Here is a tiny trained network, its code and every weight. The questions are about switching its units off for an input and a target symbol, where a switched-off unit gives its printed mean instead of its output.

import numpy as np


def w(rows, s, z=0):
    codes = np.array(rows[::2]) - 128.0
    scale = np.full(codes.shape[1], s)
    scale[-1] = z or s
    return codes * scale


def norm(h):
    return h / np.sqrt((h * h).mean(-1, keepdims=True) + 1e-5)


def softmax(a):
    e = np.exp(a - a.max(-1, keepdims=True))
    return e / e.sum(-1, keepdims=True)


def log_softmax(a):
    a = a - a.max(-1, keepdims=True)
    return a - np.log(np.exp(a).sum(-1, keepdims=True))


def net(x, mask):
    ids = ['ΨΩθμστ'.index(c) for c in x.split()]
    T = len(ids)
    res = E[ids] + P[:T]
    u = 0
    for l in range(2):
        r = norm(res)
        for j in range(3):
            rows = slice(2 * j, 2 * j + 2)
            q, k, v = (r @ M[l][rows].T for M in (Q, K, V))
            z = softmax(np.where(np.tri(T) > 0, q @ k.T / 2**0.5, -1e9)) @ v
            o = O[l][rows]
            res = res + np.where(mask[u + j], z, o[:, -1]) @ o[:, :-1]
        u += 3
    return log_softmax(norm(res)[-1] @ U[:, :-1].T + U[:, -1])


Q, K, V, O = {}, {}, {}, {}
E = w([
[235,123,166],'Ψ',
[71,137,70],'Ω',
[126,82,141],'θ',
[61,122,98],'μ',
[9,212,82],'σ',
[57,91,109],'τ',
],0.015)
P = w([
[166,79,12],'0',
[121,143,182],'1',
[85,21,119],'2',
[179,155,68],'3',
[129,179,179],'4',
[88,7,129],'5',
[182,212,32],'6',
[121,197,176],'7',
[69,1,130],'8',
],0.0094)
Q[0] = w([
[108,249,121],'L0H0',
[89,47,98],'L0H0',
[176,54,134],'L0H1',
[119,180,132],'L0H1',
[107,196,78],'L0H2',
[141,82,99],'L0H2',
],0.014)
K[0] = w([
[52,98,158],'L0H0',
[103,250,102],'L0H0',
[155,3,189],'L0H1',
[242,240,123],'L0H1',
[112,46,193],'L0H2',
[225,153,16],'L0H2',
],0.0082)
V[0] = w([
[121,231,78],'L0H0',
[123,135,165],'L0H0',
[89,2,129],'L0H1',
[123,59,159],'L0H1',
[87,86,149],'L0H2',
[101,132,107],'L0H2',
],0.0075)
O[0] = w([
[86,73,113,117],'L0H0',
[129,69,174,95],'L0H0',
[30,180,101,254],'L0H1',
[112,234,88,164],'L0H1',
[29,59,99,164],'L0H2',
[59,254,183,155],'L0H2',
],0.0055,0.0038)
Q[1] = w([
[146,246,212],'L1H0',
[78,186,244],'L1H0',
[140,106,176],'L1H1',
[76,168,75],'L1H1',
[113,106,26],'L1H2',
[222,188,234],'L1H2',
],0.012)
K[1] = w([
[52,133,172],'L1H0',
[3,137,200],'L1H0',
[96,192,76],'L1H1',
[144,93,180],'L1H1',
[133,146,65],'L1H2',
[114,55,161],'L1H2',
],0.012)
V[1] = w([
[56,55,79],'L1H0',
[76,48,226],'L1H0',
[78,49,200],'L1H1',
[116,107,98],'L1H1',
[113,96,254],'L1H2',
[140,158,22],'L1H2',
],0.0087)
O[1] = w([
[182,91,104,195],'L1H0',
[114,2,183,84],'L1H0',
[9,180,194,129],'L1H1',
[137,141,139,154],'L1H1',
[52,75,127,1],'L1H2',
[174,38,35,236],'L1H2',
],0.0097,0.0058)
U = w([
[192,129,48,44],'Ψ',
[157,167,125,253],'Ω',
[83,252,130,176],'θ',
[119,73,109,33],'μ',
[73,134,172,249],'σ',
[111,59,118,49],'τ',
],0.014,0.0041)

Each question gives the input, a string of symbols that net reads in full, and the target symbol t.
The units are the heads (2 rows each of Q, K, V and O). Each row of codes is followed by its name. A weight is (code - 128) times the scale printed after its matrix; where a second scale follows, it is the last column's (O and U).
mask holds one flag per head, layer by layer. A switched-off head (its flag False) gives its mean, the last column of its rows in O, instead of its output. The means were averaged over made-up inputs and are rounded, as every weight is.
A unit's drop is (log p(t) with every unit on - log p(t) with that unit switched off) / (log p(t) with every unit on - log p(t) with every unit switched off).
The circuit of an input: a set's keep is (log p(t) with only the set's units on - log p(t) with every unit switched off) / (log p(t) with every unit on - log p(t) with every unit switched off). Starting from all 6 units, units are removed one at a time, each time the one whose removal leaves the highest keep (on an exact tie, the one counted first), for as long as the keep stays at least 0.8.
circuit, biggest first: the units of the circuit, biggest drop first
most important unit: the unit with the biggest drop
heads that matter: for each layer, one digit per head in row order, 1 if its drop is at least 0.15 and else 0, layers parted by /
drop when u is switched off: that unit's drop, to one decimal
input τ Ψ Ψ, target σ: heads that matter => 000 / 101
input θ τ σ Ω μ σ Ω μ, target τ: most important unit => L1H0
input Ψ τ θ, target θ: heads that matter => 000 / 100
input μ σ τ μ σ Ω σ θ, target σ: circuit, biggest first => L1H2, L1H0
input Ψ μ μ, target θ: heads that matter => 000 / 100
input Ψ μ τ Ψ θ Ψ, target θ: heads that matter => 000 / 101
input τ σ σ τ Ψ Ω, target σ: circuit, biggest first => L1H0, L1H2, L0H1
input θ θ μ τ θ σ θ Ω θ, target Ψ: heads that matter => 000 / 101
input θ θ θ Ψ Ω θ τ τ θ, target θ: heads that matter => 010 / 100
input Ψ θ Ω σ, target Ψ: circuit, biggest first => L0H1, L1H1
input Ψ σ Ψ, target θ: heads that matter => 110 / 101
input τ σ μ τ σ Ψ σ μ, target τ: heads that matter => 010 / 100
input θ Ω τ σ Ω, target Ψ: heads that matter => 010 / 000
input μ Ω θ θ τ Ω θ τ τ, target Ψ: most important unit => L1H2
input μ μ τ θ θ, target σ: drop when L1H0 is switched off => 0.4
input θ Ψ Ψ θ Ψ τ σ τ, target τ: drop when L0H0 is switched off => -0.1
input τ θ μ Ψ Ψ τ, target θ: drop when L0H1 is switched off => 0.1
input Ψ θ Ω, target θ: drop when L1H0 is switched off => 0.8
